Here is a tiny trained network, its code and every weight. The questions are about switching its units off for an input and a class, where a switched-off unit gives its printed mean instead of its output.

import numpy as np


def w(rows, s, z=0):
    codes = np.array(rows[::2]) - 128.0
    scale = np.full(codes.shape[1], s)
    scale[-1] = z or s
    return codes * scale


def norm(h):
    return h / np.sqrt((h * h).mean(-1, keepdims=True) + 1e-5)


def f(y):
    return y / 2 * (1 + np.tanh(0.7978845608 * (y + 0.044715 * y**3)))


def log_softmax(a):
    a = a - a.max(-1, keepdims=True)
    return a - np.log(np.exp(a).sum(-1, keepdims=True))


def net(x, mask):
    res = np.array(x, float).reshape(1, 4) / 4 @ E
    u = 0
    for l in range(4):
        y = f(norm(res) @ A[l][:, :-1].T + A[l][:, -1])
        res = res + np.where(mask[u : u + 9], y, B[l][:, -1]) @ B[l][:, :-1]
        u += 9
    return log_softmax(norm(res)[-1] @ U[:, :-1].T + U[:, -1])


A, B = {}, {}
E = w([
[179,230,108,83,45,165,140],'x0',
[123,195,133,6,168,105,165],'x1',
[210,63,215,96,57,59,134],'x2',
[97,137,128,154,39,211,163],'x3',
],0.002)
A[0] = w([
[135,21,172,191,119,124,94,79],'0.n1',
[117,163,144,139,105,191,154,119],'0.n2',
[78,37,145,167,96,155,78,6],'0.n3',
[126,110,125,148,36,197,142,42],'0.n4',
[188,161,165,125,46,151,144,158],'0.n5',
[128,2,130,120,124,103,156,40],'0.n6',
[186,88,144,143,165,102,93,135],'0.n7',
[134,163,139,146,27,171,78,133],'0.n8',
[146,51,132,203,60,107,100,155],'0.n9',
],0.0046,0.0026)
B[0] = w([
[171,49,139,130,91,251,205,225],'0.n1',
[25,66,124,97,85,209,77,156],'0.n2',
[231,90,108,39,186,71,247,159],'0.n3',
[29,138,8,56,97,100,83,164],'0.n4',
[236,67,119,53,66,53,120,212],'0.n5',
[53,141,178,178,164,175,52,167],'0.n6',
[21,138,98,53,113,214,195,172],'0.n7',
[35,59,52,20,129,37,51,200],'0.n8',
[1,40,239,135,185,208,205,252],'0.n9',
],0.0024,0.0025)
A[1] = w([
[77,95,131,132,177,168,145,181],'1.n1',
[144,59,115,146,158,81,64,181],'1.n2',
[128,156,151,102,181,119,107,105],'1.n3',
[114,135,73,145,167,117,125,67],'1.n4',
[121,59,169,157,44,98,131,3],'1.n5',
[193,137,173,90,77,107,122,63],'1.n6',
[149,173,121,60,145,70,110,92],'1.n7',
[166,170,79,57,89,172,137,137],'1.n8',
[171,108,117,83,3,157,174,136],'1.n9',
],0.0051,0.0024)
B[1] = w([
[187,142,160,85,63,92,84,255],'1.n1',
[89,107,114,131,4,234,61,172],'1.n2',
[97,226,131,18,138,115,127,141],'1.n3',
[138,234,83,141,74,131,147,126],'1.n4',
[73,154,45,98,176,173,199,156],'1.n5',
[206,114,92,209,141,53,131,149],'1.n6',
[166,166,146,178,227,110,220,182],'1.n7',
[47,38,193,109,110,135,138,197],'1.n8',
[131,74,63,27,71,157,71,229],'1.n9',
],0.0034,0.0027)
A[2] = w([
[226,87,104,96,118,73,184,84],'2.n1',
[96,74,104,162,43,97,76,7],'2.n2',
[104,87,60,171,73,122,93,122],'2.n3',
[182,94,47,74,64,91,177,87],'2.n4',
[89,186,68,157,162,148,63,166],'2.n5',
[178,197,140,160,210,112,201,16],'2.n6',
[142,122,100,127,84,168,75,97],'2.n7',
[196,113,185,160,158,92,254,80],'2.n8',
[152,62,186,214,142,217,172,31],'2.n9',
],0.0046,0.0019)
B[2] = w([
[234,193,70,153,141,68,99,189],'2.n1',
[69,187,112,170,189,158,215,191],'2.n2',
[130,222,175,153,177,110,150,218],'2.n3',
[176,110,154,103,108,152,85,230],'2.n4',
[109,118,84,227,26,125,122,204],'2.n5',
[35,223,131,131,165,27,220,156],'2.n6',
[94,129,108,204,159,62,145,175],'2.n7',
[47,141,102,180,74,166,97,181],'2.n8',
[195,32,176,203,206,4,223,247],'2.n9',
],0.0038,0.0016)
A[3] = w([
[132,140,56,160,89,117,136,82],'3.n1',
[183,115,139,168,195,39,44,47],'3.n2',
[249,51,129,31,146,59,169,101],'3.n3',
[141,254,140,128,205,30,218,2],'3.n4',
[110,218,65,27,152,113,182,102],'3.n5',
[132,179,234,63,227,36,157,40],'3.n6',
[170,35,225,231,249,126,184,51],'3.n7',
[73,163,155,168,232,227,186,154],'3.n8',
[68,146,60,100,76,158,101,128],'3.n9',
],0.0043,0.0023)
B[3] = w([
[134,197,174,184,199,99,118,126],'3.n1',
[119,42,104,39,3,130,95,120],'3.n2',
[162,246,111,203,161,73,108,238],'3.n3',
[89,111,63,95,234,97,233,174],'3.n4',
[155,40,111,122,118,74,183,191],'3.n5',
[60,188,147,124,182,217,137,165],'3.n6',
[198,30,221,221,142,123,205,253],'3.n7',
[221,136,153,192,108,52,91,175],'3.n8',
[126,88,115,170,128,190,99,198],'3.n9',
],0.0044,0.0031)
U = w([
[71,248,245,96,211,205,39,3],'0',
[52,218,30,61,253,31,231,176],'1',
[164,12,213,238,156,111,176,227],'2',
[246,219,28,26,70,30,37,130],'3',
[13,195,17,235,43,203,13,190],'4',
[52,43,26,37,15,209,40,199],'5',
],0.0056,0.0039)

Each question gives the input, the list of numbers given to net, and the class t.
The units are the neurons (one row each of A and B). Each row of codes is followed by its name. A weight is (code - 128) times the scale printed after its matrix; where a second scale follows, it is the last column's (A, B and U).
mask holds one flag per neuron, layer by layer. A switched-off neuron (its flag False) gives its mean, the last column of its row in B, instead of its output. The means were averaged over made-up inputs and are rounded, as every weight is.
A unit's drop is (log p(t) with every unit on - log p(t) with that unit switched off) / (log p(t) with every unit on - log p(t) with every unit switched off).
The circuit of an input: a set's keep is (log p(t) with only the set's units on - log p(t) with every unit switched off) / (log p(t) with every unit on - log p(t) with every unit switched off). Starting from the 12 units with the biggest drops (on a tie, the unit counted first), units are removed one at a time, each time the one whose removal leaves the highest keep (on an exact tie, the one counted first), for as long as the keep stays at least 0.8.
units of the circuit, in order: the units of the circuit, biggest drop first
unit that matters most: the unit with the biggest drop
top k neurons: the k neurons with the biggest drops, biggest first
k most important neurons of layer l: the k neurons of layer l with the biggest drops, biggest first
drop of u: that unit's drop, to one decimal
input [6,-3,6,4], class 5: units of the circuit, in order => (1.n9)
input [-8,7,-8,5], class 4: top 2 neurons => (2.n5 1.n7)
input [-4,5,5,-5], class 1: 2 most important neurons of layer 0 => (0.n9 0.n2)
input [-6,6,3,0], class 0: 2 most important neurons of layer 0 => (0.n6 0.n3)
input [-7,3,-4,3], class 4: top 3 neurons => (0.n9 1.n7 2.n5)
input [-2,6,2,7], class 3: 3 most important neurons of layer 1 => (1.n6 1.n2 1.n7)
input [8,1,7,5], class 3: units of the circuit, in order => (0.n5 3.n3 2.n1)
input [-4,1,-6,-6], class 4: top 2 neurons => (2.n5 1.n2)
input [-5,3,-1,5], class 0: top 3 neurons => (1.n1 0.n1 0.n9)
input [-4,7,8,-2], class 1: 2 most important neurons of layer 3 => (3.n4 3.n6)
input [-8,7,2,-2], class 0: 4 most important neurons of layer 1 => (1.n2 1.n5 1.n6 1.n1)
input [4,0,4,5], class 5: 2 most important neurons of layer 0 => (0.n4 0.n2)
input [-4,1,7,8], class 5: top 2 neurons => (1.n9 0.n4)
input [5,8,3,4], class 3: unit that matters most => 3.n3
input [-3,7,7,-2], class 1: 2 most important neurons of layer 1 => (1.n7 1.n1)
input [5,-2,1,-8], class 1: top 2 neurons => (1.n7 0.n1)
input [-1,-1,2,-7], class 0: top 2 neurons => (0.n7 0.n8)
input [6,5,-3,1], class 5: top 3 neurons => (2.n9 1.n8 0.n2)
input [8,-2,-8,-5], class 4: drop of 2.n5 => 1.0
input [-1,5,1,3], class 3: drop of 1.n9 => 0.9
input [-3,6,5,-3], class 1: drop of 2.n8 => 0.0
input [-8,6,3,-4], class 0: unit that matters most => 1.n2
input [2,-1,7,-8], class 3: drop of 2.n1 => 0.1
input [5,0,-4,8], class 5: 2 most important neurons of layer 0 => (0.n5 0.n6)
